[[-40.8 -37.5  26.6  -8.2  -4.2  43.6 -31.7  -3.2   0.1  36.6   0.1  34.6
  -39.6   0.1 -50.2]
 [-11.3 -10.2   6.8 -22.9 -23.5   9.7  -9.0   2.4  13.9   8.6  10.7   8.4
  -10.8  12.9 -13.8]
 [ -8.5  -7.9   4.0  26.9  19.0   5.2  -7.2 -12.3 -45.2   4.7 -34.3   4.5
   -8.2 -43.2  -9.8]
 [ -7.9  -7.2   9.7 -21.6 -21.3  14.3  -6.7   6.4  30.1  12.5  22.2  11.7
   -7.6  27.4  -9.0]]
:
[[ -7.9  -7.2   9.7 -21.6 -21.3  14.3  -6.7   6.4  30.1  12.5  22.2  11.7
   -7.6  27.4  -9.0]
 [ -8.5  -7.9   4.0  26.9  19.0   5.2  -7.2 -12.3 -45.2   4.7 -34.3   4.5
   -8.2 -43.2  -9.8]
 [-11.3 -10.2   6.8 -22.9 -23.5   9.7  -9.0   2.4  13.9   8.6  10.7   8.4
  -10.8  12.9 -13.8]
 [-40.8 -37.5  26.6  -8.2  -4.2  43.6 -31.7  -3.2   0.1  36.6   0.1  34.6
  -39.6   0.1 -50.2]]

[[ -4.8  -7.4  -6.9  -4.1   5.9   5.7  -5.7   6.7   5.5  -6.0]
 [-22.6  -0.4  -0.4 -17.9   0.6   0.5  -0.4   0.7   0.5  -0.4]
 [ -0.3 -50.8 -45.7  -0.4  39.2  37.5 -38.7  44.1  36.0 -38.2]
 [  4.4 -10.7  -9.9   3.9   8.6   8.2  -8.4  10.3   8.0  -9.3]
 [-26.4  -0.2  -0.3 -21.2   0.4   0.4  -0.2   0.6   0.4  -0.3]
 [  7.6  -6.5  -6.2   6.4   5.3   5.2  -5.2   6.1   5.0  -5.8]]
:
[[  7.6  -6.5  -6.2   6.4   5.3   5.2  -5.2   6.1   5.0  -5.8]
 [-26.4  -0.2  -0.3 -21.2   0.4   0.4  -0.2   0.6   0.4  -0.3]
 [  4.4 -10.7  -9.9   3.9   8.6   8.2  -8.4  10.3   8.0  -9.3]
 [ -0.3 -50.8 -45.7  -0.4  39.2  37.5 -38.7  44.1  36.0 -38.2]
 [-22.6  -0.4  -0.4 -17.9   0.6   0.5  -0.4   0.7   0.5  -0.4]
 [ -4.8  -7.4  -6.9  -4.1   5.9   5.7  -5.7   6.7   5.5  -6.0]]

[[-12.3  -4.0  -1.5  39.5  -1.1]
 [ -7.9   4.5  -2.5  39.0 -12.4]
 [ -0.1 -10.0 -26.5  28.3  -3.9]
 [-39.8   5.1 -41.3   3.7 -19.6]
 [-18.7 -22.5   2.2   1.2  56.4]
 [-16.2 -22.6  -6.4  18.0  47.1]
 [-27.4   4.0 -30.8 -25.5 -19.4]
 [-17.0 -16.1   7.8   0.5  54.7]
 [  6.4 -17.3  20.4 -22.7   5.3]
 [  3.7 -12.3 -28.1  43.1  12.5]
 [ -4.1   6.1 -17.8  42.5  -2.4]]
:
[[ -4.1   6.1 -17.8  42.5  -2.4]
 [  3.7 -12.3 -28.1  43.1  12.5]
 [  6.4 -17.3  20.4 -22.7   5.3]
 [-17.0 -16.1   7.8   0.5  54.7]
 [-27.4   4.0 -30.8 -25.5 -19.4]
 [-16.2 -22.6  -6.4  18.0  47.1]
 [-18.7 -22.5   2.2   1.2  56.4]
 [-39.8   5.1 -41.3   3.7 -19.6]
 [ -0.1 -10.0 -26.5  28.3  -3.9]
 [ -7.9   4.5  -2.5  39.0 -12.4]
 [-12.3  -4.0  -1.5  39.5  -1.1]]

[[ 15.0  36.1  16.0  40.0 -56.5  28.5]
 [-34.3  35.9 -36.3  39.8 -58.1  28.3]]
:
[[-34.3  35.9 -36.3  39.8 -58.1  28.3]
 [ 15.0  36.1  16.0  40.0 -56.5  28.5]]

[[ -0.2 -40.3  33.8  57.4  28.0   7.7  -9.5  22.2   6.2]
 [-61.3 -24.6   4.7 -24.5   9.4  -3.2 -32.5  -6.9 -18.6]
 [  5.0  14.0  31.6  28.1  13.5  37.4  -8.5  -2.0 -58.8]
 [  5.5  -4.1  25.4 -31.4   8.0   4.7  43.3 -61.5 -22.3]
 [-29.4 -10.9 -30.5  14.0  40.2 -33.7  44.0  -4.9 -24.7]
 [-26.9  -3.9  47.1  27.9 -32.2  -0.3 -10.6 -27.0  -0.8]]
:
[[-26.9  -3.9  47.1  27.9 -32.2  -0.3 -10.6 -27.0  -0.8]
 [-29.4 -10.9 -30.5  14.0  40.2 -33.7  44.0  -4.9 -24.7]
 [  5.5  -4.1  25.4 -31.4   8.0   4.7  43.3 -61.5 -22.3]
 [  5.0  14.0  31.6  28.1  13.5  37.4  -8.5  -2.0 -58.8]
 [-61.3 -24.6   4.7 -24.5   9.4  -3.2 -32.5  -6.9 -18.6]
 [ -0.2 -40.3  33.8  57.4  28.0   7.7  -9.5  22.2   6.2]]

[[  4.2 -14.6  13.8  38.7  -2.6  14.0  24.3 -13.2]
 [  6.1  -9.2   3.0  38.7  -4.3  -3.0   3.5  14.8]
 [ -0.7 -30.1  39.0  38.7  -1.7   7.0 -19.9 -17.5]
 [ 16.7   7.8 -19.4  38.7  -4.6 -18.5   2.6  25.5]
 [  6.6 -36.1  14.6  38.7  11.0  -0.1  33.4 -28.3]
 [  4.2  -1.0  -0.7  38.7   1.4  -9.7  -3.9  -4.8]
 [  6.2  -0.1   1.8  38.7   5.0 -12.3 -12.6   8.4]
 [ 31.9  44.4 -59.9  38.7  -1.8 -53.2   5.5  54.6]
 [ -3.2   8.9   3.4  38.7  -4.7   7.3  -0.6  15.4]
 [-11.6  14.5 -15.4  38.7  11.6  -7.2   6.8   7.1]
 [-14.7  -1.3 -16.7  38.7  -1.3  15.2  25.2  -3.8]]
:
[[-14.7  -1.3 -16.7  38.7  -1.3  15.2  25.2  -3.8]
 [-11.6  14.5 -15.4  38.7  11.6  -7.2   6.8   7.1]
 [ -3.2   8.9   3.4  38.7  -4.7   7.3  -0.6  15.4]
 [ 31.9  44.4 -59.9  38.7  -1.8 -53.2   5.5  54.6]
 [  6.2  -0.1   1.8  38.7   5.0 -12.3 -12.6   8.4]
 [  4.2  -1.0  -0.7  38.7   1.4  -9.7  -3.9  -4.8]
 [  6.6 -36.1  14.6  38.7  11.0  -0.1  33.4 -28.3]
 [ 16.7   7.8 -19.4  38.7  -4.6 -18.5   2.6  25.5]
 [ -0.7 -30.1  39.0  38.7  -1.7   7.0 -19.9 -17.5]
 [  6.1  -9.2   3.0  38.7  -4.3  -3.0   3.5  14.8]
 [  4.2 -14.6  13.8  38.7  -2.6  14.0  24.3 -13.2]]

[[-32.9   6.5  27.9  30.3   8.6  -1.2  18.4  46.9  21.6 -49.5]
 [  6.6   9.7  51.1 -26.1   3.7  -9.5  12.4  43.4  22.5  -9.3]
 [ 20.1  12.8 -25.1 -13.7 -36.4  -7.8   8.0 -17.1 -13.1  57.8]]
:
[[ 20.1  12.8 -25.1 -13.7 -36.4  -7.8   8.0 -17.1 -13.1  57.8]
 [  6.6   9.7  51.1 -26.1   3.7  -9.5  12.4  43.4  22.5  -9.3]
 [-32.9   6.5  27.9  30.3   8.6  -1.2  18.4  46.9  21.6 -49.5]]

[[-19.1 -17.2  -7.6  17.4 -13.8 -23.7 -20.8  -3.8  -8.9   5.6  38.7  -5.5
   30.7 -23.4  -9.5  49.4]
 [ 16.3 -52.4  -5.3  16.0  -2.4 -31.8 -19.1  26.7  -4.2   5.6 -18.2  -2.2
   -5.7 -13.7   0.9  13.0]]
:
[[ 16.3 -52.4  -5.3  16.0  -2.4 -31.8 -19.1  26.7  -4.2   5.6 -18.2  -2.2
   -5.7 -13.7   0.9  13.0]
 [-19.1 -17.2  -7.6  17.4 -13.8 -23.7 -20.8  -3.8  -8.9   5.6  38.7  -5.5
   30.7 -23.4  -9.5  49.4]]
